Below are the code and all the weights of a small trained network. Each question names an input and a target symbol and asks about switching units off, where a switched-off unit gives its printed mean instead of its output.

import numpy as np


def w(rows, s, z=0):
    codes = np.array(rows[::2]) - 128.0
    scale = np.full(codes.shape[1], s)
    scale[-1] = z or s
    return codes * scale


def softmax(a):
    e = np.exp(a - a.max(-1, keepdims=True))
    return e / e.sum(-1, keepdims=True)


def log_softmax(a):
    a = a - a.max(-1, keepdims=True)
    return a - np.log(np.exp(a).sum(-1, keepdims=True))


def net(x, mask):
    ids = ['ΘΛΠαβγεζηξσω'.index(c) for c in x.split()]
    T = len(ids)
    res = E[ids] + P[:T]
    u = 0
    for l in range(3):
        r = res
        for j in range(2):
            rows = slice(2 * j, 2 * j + 2)
            q, k, v = (r @ M[l][rows].T for M in (Q, K, V))
            z = softmax(np.where(np.tri(T) > 0, q @ k.T / 2**0.5, -1e9)) @ v
            o = O[l][rows]
            res = res + np.where(mask[u + j], z, o[:, -1]) @ o[:, :-1]
        u += 2
    return log_softmax(res[-1] @ U[:, :-1].T + U[:, -1])


Q, K, V, O = {}, {}, {}, {}
E = w([
[140,67,173,172,61,198,97,140,154,115],'Θ',
[197,95,169,87,217,87,77,202,168,182],'Λ',
[100,128,96,101,146,163,62,123,154,35],'Π',
[175,79,158,114,130,224,45,193,205,180],'α',
[178,213,89,106,167,171,135,37,202,250],'β',
[143,130,165,39,31,170,170,145,178,171],'γ',
[102,145,114,65,34,126,197,151,83,174],'ε',
[79,117,124,81,141,68,176,188,66,152],'ζ',
[122,214,65,44,146,137,119,79,149,71],'η',
[176,91,116,114,161,174,220,150,110,119],'ξ',
[137,138,148,157,183,154,106,9,115,168],'σ',
[165,117,113,132,216,165,129,116,51,47],'ω',
],0.017)
P = w([
[120,126,177,160,128,112,131,167,120,118],'0',
[78,142,175,158,151,193,71,165,58,154],'1',
[62,87,89,159,118,122,100,137,166,152],'2',
[83,89,243,8,128,113,125,101,121,117],'3',
[97,149,144,94,120,214,88,106,42,182],'4',
[90,85,98,187,156,117,111,106,180,160],'5',
],0.016)
Q[0] = w([
[129,58,168,120,211,180,107,201,76,166],'0.h1',
[145,182,51,174,133,181,97,187,90,161],'0.h1',
[208,254,148,166,142,238,157,206,39,142],'0.h2',
[160,173,186,41,154,154,75,106,50,200],'0.h2',
],0.0082)
K[0] = w([
[108,134,170,107,130,153,164,153,80,95],'0.h1',
[151,123,63,187,137,144,203,184,100,115],'0.h1',
[133,86,101,182,134,149,105,1,133,244],'0.h2',
[184,77,152,77,157,119,140,33,61,192],'0.h2',
],0.01)
V[0] = w([
[136,115,208,119,128,97,152,147,105,32],'0.h1',
[119,221,171,203,99,64,192,2,68,107],'0.h1',
[176,142,124,86,92,182,73,192,201,166],'0.h2',
[99,131,220,214,120,85,92,27,168,169],'0.h2',
],0.0059)
O[0] = w([
[106,170,100,77,12,115,97,52,151,75,214],'0.h1',
[144,146,223,180,115,159,142,158,174,163,3],'0.h1',
[123,162,166,153,149,155,106,199,206,183,164],'0.h2',
[182,136,170,159,69,112,82,102,132,109,105],'0.h2',
],0.011,0.0038)
Q[1] = w([
[128,98,197,77,127,76,223,82,194,28],'1.h1',
[131,121,163,112,55,124,165,172,128,181],'1.h1',
[254,87,80,197,120,108,132,153,128,141],'1.h2',
[160,150,210,79,119,129,158,94,211,80],'1.h2',
],0.0074)
K[1] = w([
[108,106,152,44,90,122,131,191,142,47],'1.h1',
[115,213,162,125,118,215,124,141,74,144],'1.h1',
[110,124,137,254,131,15,138,143,211,99],'1.h2',
[147,67,186,92,92,158,119,114,148,120],'1.h2',
],0.0092)
V[1] = w([
[116,59,124,155,50,100,128,199,76,121],'1.h1',
[117,169,120,193,165,124,54,129,44,70],'1.h1',
[115,231,92,204,51,2,107,201,129,113],'1.h2',
[202,185,125,109,150,58,185,170,84,89],'1.h2',
],0.0074)
O[1] = w([
[79,144,153,182,135,30,147,155,126,148,104],'1.h1',
[184,129,99,147,174,116,102,112,58,242,109],'1.h1',
[109,144,128,59,181,184,132,1,118,116,1],'1.h2',
[210,120,177,98,126,168,85,222,121,136,71],'1.h2',
],0.01,0.009)
Q[2] = w([
[2,50,158,72,114,160,112,136,103,135],'2.h1',
[181,23,115,153,77,220,236,155,157,138],'2.h1',
[87,78,213,46,123,87,97,32,207,158],'2.h2',
[104,60,88,134,52,134,216,139,173,31],'2.h2',
],0.0047)
K[2] = w([
[121,93,93,113,26,85,135,123,147,37],'2.h1',
[2,37,1,218,136,148,218,167,142,131],'2.h1',
[105,65,186,70,121,49,113,25,170,154],'2.h2',
[84,78,122,24,127,155,202,243,179,235],'2.h2',
],0.0051)
V[2] = w([
[82,113,144,88,165,135,117,117,98,132],'2.h1',
[45,133,195,164,118,214,109,147,50,167],'2.h1',
[72,75,192,2,151,97,106,132,159,200],'2.h2',
[112,139,78,102,121,146,178,144,161,159],'2.h2',
],0.0078)
O[2] = w([
[38,231,38,118,109,167,130,125,136,111,115],'2.h1',
[254,151,44,114,115,116,211,167,188,254,253],'2.h1',
[161,122,121,158,128,157,199,146,65,227,237],'2.h2',
[167,161,97,102,157,135,105,73,150,219,225],'2.h2',
],0.0079,0.0021)
U = w([
[140,46,2,133,134,111,110,160,154,181,114],'Θ',
[96,100,62,199,120,103,147,97,173,99,253],'Λ',
[233,105,82,101,66,104,75,96,52,134,130],'Π',
[137,170,115,131,85,129,142,144,145,176,23],'α',
[154,137,137,171,124,152,138,203,120,53,132],'β',
[87,147,159,141,117,179,105,167,168,149,18],'γ',
[121,159,119,126,109,119,135,131,74,170,70],'ε',
[130,151,186,240,95,142,79,144,91,173,91],'ζ',
[159,153,180,95,167,94,73,142,155,188,214],'η',
[121,192,77,114,118,112,77,115,130,125,120],'ξ',
[181,149,101,83,101,206,93,128,132,119,149],'σ',
[108,76,184,91,170,129,60,127,63,195,129],'ω',
],0.0071,0.0035)

Each question gives the input, a string of symbols that net reads in full, and the target symbol t.
The units are the heads (2 rows each of Q, K, V and O). Each row of codes is followed by its name. A weight is (code - 128) times the scale printed after its matrix; where a second scale follows, it is the last column's (O and U).
mask holds one flag per head, layer by layer. A switched-off head (its flag False) gives its mean, the last column of its rows in O, instead of its output. The means were averaged over made-up inputs and are rounded, as every weight is.
A unit's drop is (log p(t) with every unit on - log p(t) with that unit switched off) / (log p(t) with every unit on - log p(t) with every unit switched off).
The circuit of an input: a set's keep is (log p(t) with only the set's units on - log p(t) with every unit switched off) / (log p(t) with every unit on - log p(t) with every unit switched off). Starting from all 6 units, units are removed one at a time, each time the one whose removal leaves the highest keep (on an exact tie, the one counted first), for as long as the keep stays at least 0.8.
circuit, biggest first: the units of the circuit, biggest drop first
unit that matters most: the unit with the biggest drop
which heads matter: for each layer, one digit per head in row order, 1 if its drop is at least 0.15 and else 0, layers parted by /
drop when u is switched off: that unit's drop, to one decimal
input γ Π ω ω, target Π: circuit, biggest first => (0.h1; 0.h2; 1.h1)
input ξ ξ β α, target Θ: circuit, biggest first => (0.h1)
input σ ξ γ Θ Λ, target Π: circuit, biggest first => (0.h2; 1.h1)
input Λ ξ ω Θ, target Λ: which heads matter => 10 / 11 / 00
input ξ ω Θ β Π, target σ: which heads matter => 11 / 10 / 00
input β Θ η α ξ, target σ: circuit, biggest first => (1.h1; 0.h1)
input ξ Θ Θ ξ Π, target Λ: circuit, biggest first => (1.h1; 1.h2)
input Π ξ Θ ω ω, target β: which heads matter => 00 / 01 / 01
input β σ ξ γ α, target Π: which heads matter => 01 / 00 / 00
input ζ ε γ ξ ξ σ, target Θ: circuit, biggest first => (0.h2; 1.h1; 1.h2; 2.h1)
input ζ ω ζ ω, target Π: which heads matter => 11 / 11 / 00
input α ω Λ ζ, target ε: circuit, biggest first => (2.h2; 2.h1; 0.h2)
input ω Θ γ α, target Θ: circuit, biggest first => (0.h1; 1.h2)
input Θ β ξ β ω, target σ: circuit, biggest first => (1.h1; 0.h2)
input ξ Θ β Θ ξ, target σ: circuit, biggest first => (1.h1)
input ξ ξ Θ ω ξ, target Θ: circuit, biggest first => (0.h2; 1.h2; 2.h1)
input Λ Θ ε σ, target ζ: which heads matter => 10 / 00 / 00
input β Θ γ Π, target ξ: circuit, biggest first => (0.h1; 2.h1)
input ξ Θ η β Θ, target σ: which heads matter => 11 / 10 / 00
input ζ Θ ω γ Θ, target ζ: unit that matters most => 1.h1
input Θ ω σ α β, target σ: which heads matter => 01 / 10 / 00
input ω Λ Θ ε ξ, target Θ: which heads matter => 01 / 01 / 10
input ζ ω ω σ, target ζ: drop when 0.h2 is switched off => 0.1
